Below are the code and all the weights of a small trained network. Each question names an input and a class and asks about switching units off, where a switched-off unit gives its printed mean instead of its output.

import numpy as np


def w(rows, s, z=0):
    codes = np.array(rows[::2]) - 128.0
    scale = np.full(codes.shape[1], s)
    scale[-1] = z or s
    return codes * scale


def norm(h):
    return h / np.sqrt((h * h).mean(-1, keepdims=True) + 1e-5)


def f(y):
    return np.maximum(y, 0)


def log_softmax(a):
    a = a - a.max(-1, keepdims=True)
    return a - np.log(np.exp(a).sum(-1, keepdims=True))


def net(x, mask):
    res = np.array(x, float).reshape(1, 2) / 4 @ E
    u = 0
    for l in range(3):
        y = f(norm(res) @ A[l][:, :-1].T + A[l][:, -1])
        res = res + np.where(mask[u : u + 16], y, B[l][:, -1]) @ B[l][:, :-1]
        u += 16
    return log_softmax(norm(res)[-1] @ U[:, :-1].T + U[:, -1])


A, B = {}, {}
E = w([
[198,180,175],'x0',
[149,155,2],'x1',
],0.013)
A[0] = w([
[203,81,136,99],'0.n1',
[79,67,203,71],'0.n2',
[31,247,119,2],'0.n3',
[233,140,141,59],'0.n4',
[52,140,165,77],'0.n5',
[168,127,128,199],'0.n6',
[155,92,190,71],'0.n7',
[222,27,159,127],'0.n8',
[157,34,17,193],'0.n9',
[90,74,232,98],'0.n10',
[129,173,106,99],'0.n11',
[202,253,140,61],'0.n12',
[99,94,177,93],'0.n13',
[62,113,98,72],'0.n14',
[83,93,144,144],'0.n15',
[202,184,246,111],'0.n16',
],0.0081,0.0072)
B[0] = w([
[143,124,118,134],'0.n1',
[157,115,78,169],'0.n2',
[187,203,200,128],'0.n3',
[146,101,117,148],'0.n4',
[141,99,132,145],'0.n5',
[136,80,131,197],'0.n6',
[123,125,107,143],'0.n7',
[112,100,103,150],'0.n8',
[156,72,172,254],'0.n9',
[130,94,117,190],'0.n10',
[95,127,170,139],'0.n11',
[2,181,193,172],'0.n12',
[135,94,140,154],'0.n13',
[96,54,127,148],'0.n14',
[148,119,114,174],'0.n15',
[160,149,134,198],'0.n16',
],0.0089,0.007)
A[1] = w([
[82,211,166,148],'1.n1',
[120,107,200,131],'1.n2',
[149,153,148,56],'1.n3',
[151,189,27,188],'1.n4',
[113,76,159,68],'1.n5',
[133,214,147,1],'1.n6',
[135,159,163,68],'1.n7',
[218,70,140,53],'1.n8',
[53,139,194,34],'1.n9',
[3,113,106,61],'1.n10',
[151,87,128,166],'1.n11',
[151,126,97,150],'1.n12',
[118,115,157,25],'1.n13',
[182,142,142,83],'1.n14',
[74,110,190,89],'1.n15',
[83,46,120,98],'1.n16',
],0.015,0.005)
B[1] = w([
[29,219,30,173],'1.n1',
[167,110,71,209],'1.n2',
[82,119,131,143],'1.n3',
[254,83,236,207],'1.n4',
[202,123,132,191],'1.n5',
[66,164,206,155],'1.n6',
[122,31,62,153],'1.n7',
[94,212,15,189],'1.n8',
[182,151,38,152],'1.n9',
[59,132,163,177],'1.n10',
[185,129,80,212],'1.n11',
[148,90,126,165],'1.n12',
[193,75,122,132],'1.n13',
[70,150,129,158],'1.n14',
[220,116,91,182],'1.n15',
[98,207,150,253],'1.n16',
],0.0086,0.008)
A[2] = w([
[99,216,174,138],'2.n1',
[95,3,69,152],'2.n2',
[172,235,141,113],'2.n3',
[141,208,155,36],'2.n4',
[112,138,176,1],'2.n5',
[194,236,166,91],'2.n6',
[111,136,205,8],'2.n7',
[120,157,151,124],'2.n8',
[185,230,160,165],'2.n9',
[173,106,171,92],'2.n10',
[120,83,114,94],'2.n11',
[183,126,164,143],'2.n12',
[146,99,213,36],'2.n13',
[50,65,119,123],'2.n14',
[107,172,187,68],'2.n15',
[172,80,182,106],'2.n16',
],0.013,0.0053)
B[2] = w([
[138,211,212,167],'2.n1',
[84,182,222,254],'2.n2',
[59,193,187,191],'2.n3',
[65,94,240,149],'2.n4',
[225,98,117,128],'2.n5',
[53,107,209,190],'2.n6',
[197,52,106,130],'2.n7',
[37,119,163,140],'2.n8',
[26,145,211,210],'2.n9',
[139,109,5,160],'2.n10',
[98,146,130,155],'2.n11',
[152,5,38,179],'2.n12',
[168,50,54,137],'2.n13',
[75,202,222,174],'2.n14',
[90,103,218,142],'2.n15',
[205,164,2,173],'2.n16',
],0.0074,0.0086)
U = w([
[98,160,184,255],'0',
[252,34,72,255],'1',
[141,208,77,145],'2',
[139,112,111,1],'3',
[167,79,130,1],'4',
[172,98,121,1],'5',
],0.016,0.0072)

Each question gives the input, the list of numbers given to net, and the class t.
The units are the neurons (one row each of A and B). Each row of codes is followed by its name. A weight is (code - 128) times the scale printed after its matrix; where a second scale follows, it is the last column's (A, B and U).
mask holds one flag per neuron, layer by layer. A switched-off neuron (its flag False) gives its mean, the last column of its row in B, instead of its output. The means were averaged over made-up inputs and are rounded, as every weight is.
A unit's drop is (log p(t) with every unit on - log p(t) with that unit switched off) / (log p(t) with every unit on - log p(t) with every unit switched off).
most important unit: the unit with the biggest drop
top k neurons: the k neurons with the biggest drops, biggest first
k most important neurons of layer l: the k neurons of layer l with the biggest drops, biggest first
drop of u: that unit's drop, to one decimal
input [6,8], class 1: 2 most important neurons of layer 1	[1.n4; 1.n16]
input [-1,-3], class 2: most important unit	1.n8
input [2,-1], class 2: top 2 neurons	[0.n9; 0.n16]
input [-6,7], class 1: top 3 neurons	[1.n4; 0.n12; 1.n1]
input [-7,7], class 0: top 2 neurons	[2.n2; 1.n15]
input [2,-2], class 2: top 2 neurons	[1.n8; 0.n16]
input [-3,2], class 2: top 2 neurons	[1.n4; 0.n9]
input [-8,8], class 0: 2 most important neurons of layer 2	[2.n2; 2.n12]
input [7,8], class 1: 3 most important neurons of layer 1	[1.n4; 1.n16; 1.n8]
input [3,-3], class 2: 3 most important neurons of layer 0	[0.n9; 0.n16; 0.n14]
input [-1,-4], class 1: top 2 neurons	[1.n1; 2.n2]
input [-6,6], class 0: 3 most important neurons of layer 0	[0.n16; 0.n2; 0.n14]
input [-2,-3], class 2: top 3 neurons	[1.n4; 1.n8; 0.n2]
input [3,0], class 2: top 2 neurons	[1.n1; 0.n12]
input [0,-1], class 2: most important unit	1.n8
input [1,-3], class 2: 2 most important neurons of layer 0	[0.n12; 0.n9]
input [-2,2], class 2: 3 most important neurons of layer 1	[1.n8; 1.n16; 1.n4]
input [0,-3], class 2: 3 most important neurons of layer 0	[0.n9; 0.n12; 0.n2]
input [4,5], class 1: 2 most important neurons of layer 1	[1.n4; 1.n16]
input [8,7], class 0: most important unit	0.n12
input [5,5], class 0: top 2 neurons	[0.n12; 1.n1]
input [5,4], class 0: drop of 0.n12	0.2
